Here is a tiny trained network, its code and every weight. The questions are about switching its units off for an input and a class, where a switched-off unit gives its printed mean instead of its output.

import numpy as np


def w(rows, s, z=0):
    codes = np.array(rows[::2]) - 128.0
    scale = np.full(codes.shape[1], s)
    scale[-1] = z or s
    return codes * scale


def norm(h):
    return h / np.sqrt((h * h).mean(-1, keepdims=True) + 1e-5)


def f(y):
    return np.maximum(y, 0)


def log_softmax(a):
    a = a - a.max(-1, keepdims=True)
    return a - np.log(np.exp(a).sum(-1, keepdims=True))


def net(x, mask):
    res = np.array(x, float).reshape(1, 5) / 4 @ E
    u = 0
    for l in range(2):
        y = f(norm(res) @ A[l][:, :-1].T + A[l][:, -1])
        res = res + np.where(mask[u : u + 4], y, B[l][:, -1]) @ B[l][:, :-1]
        u += 4
    return log_softmax(norm(res)[-1] @ U[:, :-1].T + U[:, -1])


A, B = {}, {}
E = w([
[127,126,125,128],'x0',
[129,125,127,127],'x1',
[255,147,162,127],'x2',
[111,119,146,33],'x3',
[142,139,16,123],'x4',
],0.0033)
A[0] = w([
[26,117,121,120,129],'L0N0',
[2,110,165,176,4],'L0N1',
[2,146,103,238,44],'L0N2',
[9,128,53,137,97],'L0N3',
],0.0084,0.0013)
B[0] = w([
[41,168,122,168,225],'L0N0',
[137,251,78,67,232],'L0N1',
[249,68,137,108,242],'L0N2',
[104,52,169,147,254],'L0N3',
],0.011,0.0055)
A[1] = w([
[172,155,38,112,9],'L1N0',
[144,163,50,198,2],'L1N1',
[149,172,122,251,161],'L1N2',
[176,132,127,137,53],'L1N3',
],0.011,0.0024)
B[1] = w([
[216,163,7,78,253],'L1N0',
[76,98,21,240,183],'L1N1',
[106,176,180,238,245],'L1N2',
[54,112,158,103,239],'L1N3',
],0.011,0.0029)
U = w([
[220,170,53,59,255],'0',
[190,7,119,147,58],'1',
[124,175,211,215,137],'2',
[144,159,49,223,97],'3',
[40,224,111,76,105],'4',
[17,48,121,127,71],'5',
[162,133,235,58,100],'6',
],0.013,0.0023)

Each question gives the input, the list of numbers given to net, and the class t.
The units are the neurons (one row each of A and B). Each row of codes is followed by its name. A weight is (code - 128) times the scale printed after its matrix; where a second scale follows, it is the last column's (A, B and U).
mask holds one flag per neuron, layer by layer. A switched-off neuron (its flag False) gives its mean, the last column of its row in B, instead of its output. The means were averaged over made-up inputs and are rounded, as every weight is.
A unit's drop is (log p(t) with every unit on - log p(t) with that unit switched off) / (log p(t) with every unit on - log p(t) with every unit switched off).
The circuit of an input: a set's keep is (log p(t) with only the set's units on - log p(t) with every unit switched off) / (log p(t) with every unit on - log p(t) with every unit switched off). Starting from all 8 units, units are removed one at a time, each time the one whose removal leaves the highest keep (on an exact tie, the one counted first), for as long as the keep stays at least 0.8.
units of the circuit, in order: the units of the circuit, biggest drop first
k most important neurons: the k neurons with the biggest drops, biggest first
top k neurons in layer l: the k neurons of layer l with the biggest drops, biggest first
input [5,2,-5,-3,-5], class 0: units of the circuit, in order -> L0N1; L0N2
input [7,-7,-7,5,7], class 5: top 2 neurons in layer 0 -> L0N3; L0N0
input [4,8,-8,3,3], class 5: units of the circuit, in order -> L0N3
input [4,-1,-5,-6,6], class 1: units of the circuit, in order -> L0N2; L0N3
input [0,5,4,8,-2], class 6: units of the circuit, in order -> L0N1; L1N0; L0N3
input [-8,-1,-2,6,5], class 5: 2 most important neurons -> L0N1; L0N2
input [-1,-4,0,1,-6], class 4: 2 most important neurons -> L0N2; L1N0
input [4,-8,0,-6,8], class 1: 2 most important neurons -> L0N1; L0N0
input [-5,-3,-2,-8,4], class 1: units of the circuit, in order -> L0N2; L0N1
input [-6,-3,1,5,-2], class 6: 3 most important neurons -> L0N1; L1N0; L0N0
input [1,-8,4,-4,-1], class 2: top 3 neurons in layer 0 -> L0N1; L0N0; L0N2
input [-1,-4,1,7,-1], class 6: units of the circuit, in order -> L0N1; L1N0; L1N1; L0N3
input [-7,2,1,-5,-2], class 2: 2 most important neurons -> L0N1; L0N3
input [-3,-4,-1,0,-8], class 0: units of the circuit, in order -> L0N3
input [-4,-7,0,1,2], class 5: 4 most important neurons -> L0N2; L0N1; L1N0; L1N2
input [-1,6,-2,7,-8], class 4: 2 most important neurons -> L0N2; L0N3
input [2,-5,0,0,-1], class 0: 4 most important neurons -> L0N0; L1N0; L0N3; L1N2
input [-6,7,5,-3,-2], class 2: 3 most important neurons -> L0N1; L0N2; L0N0
input [0,2,-8,4,5], class 5: 2 most important neurons -> L0N3; L0N0
input [-6,6,-6,0,8], class 1: top neuron in layer 1 -> L1N3
input [0,2,3,-5,-2], class 2: 2 most important neurons -> L0N1; L1N2
input [-3,2,-5,7,6], class 5: top 2 neurons in layer 0 -> L0N3; L0N1
input [3,-8,7,3,-3], class 6: top 2 neurons in layer 1 -> L1N0; L1N2
